Below are the code and all the weights of a small trained network. Each question names an input and a class and asks about switching units off, where a switched-off unit gives its printed mean instead of its output.

import numpy as np


def w(rows, s, z=0):
    codes = np.array(rows[::2]) - 128.0
    scale = np.full(codes.shape[1], s)
    scale[-1] = z or s
    return codes * scale


def norm(h):
    return h / np.sqrt((h * h).mean(-1, keepdims=True) + 1e-5)


def f(y):
    return np.maximum(y, 0)


def log_softmax(a):
    a = a - a.max(-1, keepdims=True)
    return a - np.log(np.exp(a).sum(-1, keepdims=True))


def net(x, mask):
    res = np.array(x, float).reshape(1, 3) / 4 @ E
    u = 0
    for l in range(2):
        y = f(norm(res) @ A[l][:, :-1].T + A[l][:, -1])
        res = res + np.where(mask[u : u + 12], y, B[l][:, -1]) @ B[l][:, :-1]
        u += 12
    return log_softmax(norm(res)[-1] @ U[:, :-1].T + U[:, -1])


A, B = {}, {}
E = w([
[95,113,58,153,49,60],'x0',
[213,155,157,176,170,81],'x1',
[185,4,109,173,66,192],'x2',
],0.011)
A[0] = w([
[130,63,92,108,85,153,123],'L0N1',
[190,153,244,153,151,173,152],'L0N2',
[75,58,53,90,139,191,87],'L0N3',
[116,129,68,154,104,92,2],'L0N4',
[128,121,96,222,106,112,82],'L0N5',
[238,71,161,172,118,82,109],'L0N6',
[29,149,73,66,115,161,78],'L0N7',
[32,148,127,67,132,34,131],'L0N8',
[163,139,54,213,131,45,123],'L0N9',
[180,200,91,176,194,72,139],'L0N10',
[99,129,106,213,70,98,43],'L0N11',
[146,101,76,135,93,141,114],'L0N12',
],0.011,0.0079)
B[0] = w([
[137,199,121,192,61,92,194],'L0N1',
[142,114,198,57,20,78,251],'L0N2',
[112,1,169,148,191,76,185],'L0N3',
[144,163,228,61,79,81,138],'L0N4',
[162,75,141,94,71,162,163],'L0N5',
[71,120,104,209,228,166,224],'L0N6',
[53,23,152,159,141,34,199],'L0N7',
[185,177,107,198,92,143,254],'L0N8',
[59,34,184,26,30,56,211],'L0N9',
[99,81,74,211,188,106,243],'L0N10',
[166,103,204,74,51,145,158],'L0N11',
[131,194,112,169,113,156,173],'L0N12',
],0.009,0.0082)
A[1] = w([
[168,128,204,41,100,108,64],'L1N1',
[143,104,191,46,169,157,57],'L1N2',
[137,63,164,197,79,152,246],'L1N3',
[184,92,117,142,111,237,27],'L1N4',
[119,116,98,96,123,33,123],'L1N5',
[105,218,101,207,179,140,47],'L1N6',
[155,138,153,56,176,198,69],'L1N7',
[75,180,179,162,123,72,254],'L1N8',
[170,136,158,26,183,219,72],'L1N9',
[66,187,167,111,248,69,72],'L1N10',
[207,80,189,126,182,167,156],'L1N11',
[63,223,131,98,145,43,153],'L1N12',
],0.012,0.0061)
B[1] = w([
[216,150,202,18,100,183,155],'L1N1',
[114,68,123,146,22,82,145],'L1N2',
[132,217,113,106,192,116,248],'L1N3',
[130,203,39,178,91,104,142],'L1N4',
[145,109,179,75,176,219,178],'L1N5',
[197,229,136,155,188,175,149],'L1N6',
[137,150,146,129,35,78,133],'L1N7',
[198,105,159,81,175,202,235],'L1N8',
[141,107,166,89,10,115,136],'L1N9',
[71,92,51,185,137,99,175],'L1N10',
[44,72,105,140,47,99,172],'L1N11',
[92,131,89,179,14,84,194],'L1N12',
],0.011,0.016)
U = w([
[127,87,226,90,4,36,107],'0',
[111,205,43,247,112,110,126],'1',
[54,40,137,171,180,44,171],'2',
[177,190,209,58,202,161,171],'3',
[144,161,5,26,138,179,7],'4',
[147,151,39,58,131,172,7],'5',
[102,172,46,45,132,192,7],'6',
[143,125,29,51,138,192,7],'7',
],0.018,0.014)

Each question gives the input, the list of numbers given to net, and the class t.
The units are the neurons (one row each of A and B). Each row of codes is followed by its name. A weight is (code - 128) times the scale printed after its matrix; where a second scale follows, it is the last column's (A, B and U).
mask holds one flag per neuron, layer by layer. A switched-off neuron (its flag False) gives its mean, the last column of its row in B, instead of its output. The means were averaged over made-up inputs and are rounded, as every weight is.
A unit's drop is (log p(t) with every unit on - log p(t) with that unit switched off) / (log p(t) with every unit on - log p(t) with every unit switched off).
The circuit of an input: a set's keep is (log p(t) with only the set's units on - log p(t) with every unit switched off) / (log p(t) with every unit on - log p(t) with every unit switched off). Starting from the 12 units with the biggest drops (on a tie, the unit counted first), units are removed one at a time, each time the one whose removal leaves the highest keep (on an exact tie, the one counted first), for as long as the keep stays at least 0.8.
units of the circuit, in order: the units of the circuit, biggest drop first
k most important neurons: the k neurons with the biggest drops, biggest first
top k neurons in layer l: the k neurons of layer l with the biggest drops, biggest first
input [-8,1,-7], class 0: 2 most important neurons -> L0N2, L0N6
input [2,-4,2], class 2: top 3 neurons in layer 1 -> L1N1, L1N6, L1N8
input [0,6,-2], class 2: units of the circuit, in order -> L0N10
input [4,5,5], class 1: top 3 neurons in layer 1 -> L1N8, L1N5, L1N1
input [-3,7,6], class 2: top 4 neurons in layer 0 -> L0N6, L0N8, L0N2, L0N1
input [-2,3,1], class 3: top 3 neurons in layer 1 -> L1N12, L1N3, L1N10
input [4,-5,6], class 1: 3 most important neurons -> L0N2, L0N9, L0N12
input [-2,2,1], class 3: 2 most important neurons -> L0N2, L1N12
input [1,2,2], class 3: 2 most important neurons -> L1N12, L0N9
input [-8,-5,8], class 0: top 2 neurons in layer 1 -> L1N10, L1N11
input [-5,7,-7], class 1: 2 most important neurons -> L0N10, L0N9
input [-1,-6,0], class 2: 2 most important neurons -> L0N7, L0N3
input [-2,8,0], class 2: top 2 neurons in layer 0 -> L0N6, L0N10
input [-3,-6,3], class 2: units of the circuit, in order -> L0N3
input [-6,2,-8], class 1: top 2 neurons in layer 1 -> L1N10, L1N12
input [0,-7,-5], class 2: 2 most important neurons -> L0N7, L0N2
input [-1,-1,0], class 3: 2 most important neurons -> L0N6, L0N10
input [-7,8,-4], class 2: 2 most important neurons -> L0N10, L1N10
input [-6,6,-1], class 0: top 4 neurons in layer 0 -> L0N2, L0N8, L0N7, L0N3
input [6,-7,-8], class 1: units of the circuit, in order -> L0N8
input [-2,7,5], class 2: 2 most important neurons -> L0N6, L0N8
input [-7,5,3], class 0: 2 most important neurons -> L0N2, L1N11
input [4,-6,7], class 1: 4 most important neurons -> L0N2, L0N9, L0N12, L0N1
